Here is a tiny trained network, its code and every weight. The questions are about switching its units off for an input and a class, where a switched-off unit gives its printed mean instead of its output.

import numpy as np


def w(rows, s, z=0):
    codes = np.array(rows[::2]) - 128.0
    scale = np.full(codes.shape[1], s)
    scale[-1] = z or s
    return codes * scale


def f(y):
    return np.maximum(y, 0)


def log_softmax(a):
    a = a - a.max(-1, keepdims=True)
    return a - np.log(np.exp(a).sum(-1, keepdims=True))


def net(x, mask):
    res = np.array(x, float).reshape(1, 2) / 4 @ E
    y = f(res @ A[0][:, :-1].T + A[0][:, -1])
    res = res + np.where(mask, y, B[0][:, -1]) @ B[0][:, :-1]
    return log_softmax(res[-1] @ U[:, :-1].T + U[:, -1])


A, B = {}, {}
E = w([
[197,237,146,34,5,86,126,15,77],'x0',
[140,167,12,254,159,208,50,10,24],'x1',
],0.0097)
A[0] = w([
[68,60,109,205,218,157,61,131,173,171],'neuron 1',
[154,220,97,70,138,172,106,84,73,138],'neuron 2',
[139,87,182,130,140,88,242,209,163,127],'neuron 3',
[136,122,120,116,103,57,153,181,95,96],'neuron 4',
[147,131,83,167,123,157,103,47,42,254],'neuron 5',
[128,68,130,153,201,103,156,209,169,168],'neuron 6',
[202,173,210,22,83,12,183,66,136,140],'neuron 7',
[124,47,170,69,105,53,172,181,157,209],'neuron 8',
[138,114,122,180,150,134,163,163,153,170],'neuron 9',
[87,109,128,189,210,135,180,155,187,162],'neuron 10',
[64,89,236,59,151,69,219,136,176,212],'neuron 11',
[87,55,144,101,154,124,190,207,148,134],'neuron 12',
[81,103,188,143,148,104,121,252,182,135],'neuron 13',
],0.012,0.0077)
B[0] = w([
[62,107,60,58,127,115,82,79,72,229],'neuron 1',
[143,179,127,199,112,70,97,104,174,210],'neuron 2',
[136,172,167,132,116,169,151,243,68,223],'neuron 3',
[139,145,98,109,139,165,101,155,183,155],'neuron 4',
[160,113,192,174,160,80,23,60,102,253],'neuron 5',
[81,130,87,57,51,156,228,147,80,221],'neuron 6',
[36,232,163,228,198,75,186,163,191,253],'neuron 7',
[182,160,198,147,165,116,136,178,123,239],'neuron 8',
[136,119,126,74,122,155,132,105,68,174],'neuron 9',
[91,93,113,88,93,137,133,139,85,209],'neuron 10',
[197,165,190,168,136,158,114,211,164,254],'neuron 11',
[172,181,90,55,32,229,197,127,117,215],'neuron 12',
[219,116,114,94,42,248,229,117,119,227],'neuron 13',
],0.011,0.022)
U = w([
[217,68,164,167,163,100,48,62,81,253],'0',
[34,64,85,75,217,101,98,144,70,129],'1',
[147,107,124,65,98,149,182,168,52,92],'2',
[114,112,82,92,226,136,144,172,170,44],'3',
[73,46,2,63,93,143,200,65,164,84],'4',
[82,180,202,190,165,26,139,119,189,181],'5',
[191,161,158,114,137,148,182,216,194,131],'6',
[123,69,128,119,122,84,179,124,172,42],'7',
],0.0096,0.0041)

Each question gives the input, the list of numbers given to net, and the class t.
The units are the neurons (one row each of A and B). Each row of codes is followed by its name. A weight is (code - 128) times the scale printed after its matrix; where a second scale follows, it is the last column's (A, B and U).
mask holds one flag per neuron, in row order. A switched-off neuron (its flag False) gives its mean, the last column of its row in B, instead of its output. The means were averaged over made-up inputs and are rounded, as every weight is.
A unit's drop is (log p(t) with every unit on - log p(t) with that unit switched off) / (log p(t) with every unit on - log p(t) with every unit switched off).
The circuit of an input: a set's keep is (log p(t) with only the set's units on - log p(t) with every unit switched off) / (log p(t) with every unit on - log p(t) with every unit switched off). Starting from the 12 units with the biggest drops (on a tie, the unit counted first), units are removed one at a time, each time the one whose removal leaves the highest keep (on an exact tie, the one counted first), for as long as the keep stays at least 0.8.
circuit, biggest first: the units of the circuit, biggest drop first
unit that matters most: the unit with the biggest drop
k most important neurons: the k neurons with the biggest drops, biggest first
drop when u is switched off: that unit's drop, to one decimal
input [-8,1], class 4: unit that matters most : neuron 1
input [-3,5], class 1: circuit, biggest first : [neuron 1; neuron 13]
input [-1,-1], class 2: 3 most important neurons : [neuron 7; neuron 2; neuron 11]
input [-4,6], class 1: 2 most important neurons : [neuron 1; neuron 11]
input [-4,7], class 0: 3 most important neurons : [neuron 5; neuron 7; neuron 6]
input [-2,2], class 1: 2 most important neurons : [neuron 13; neuron 12]
input [-5,-6], class 2: 2 most important neurons : [neuron 6; neuron 7]
input [-3,6], class 0: 3 most important neurons : [neuron 5; neuron 6; neuron 7]
input [6,5], class 5: 2 most important neurons : [neuron 2; neuron 13]
input [3,4], class 0: drop when neuron 7 is switched off : 0.5
input [-4,8], class 0: drop when neuron 5 is switched off : 1.0
input [1,3], class 0: drop when neuron 7 is switched off : 0.5
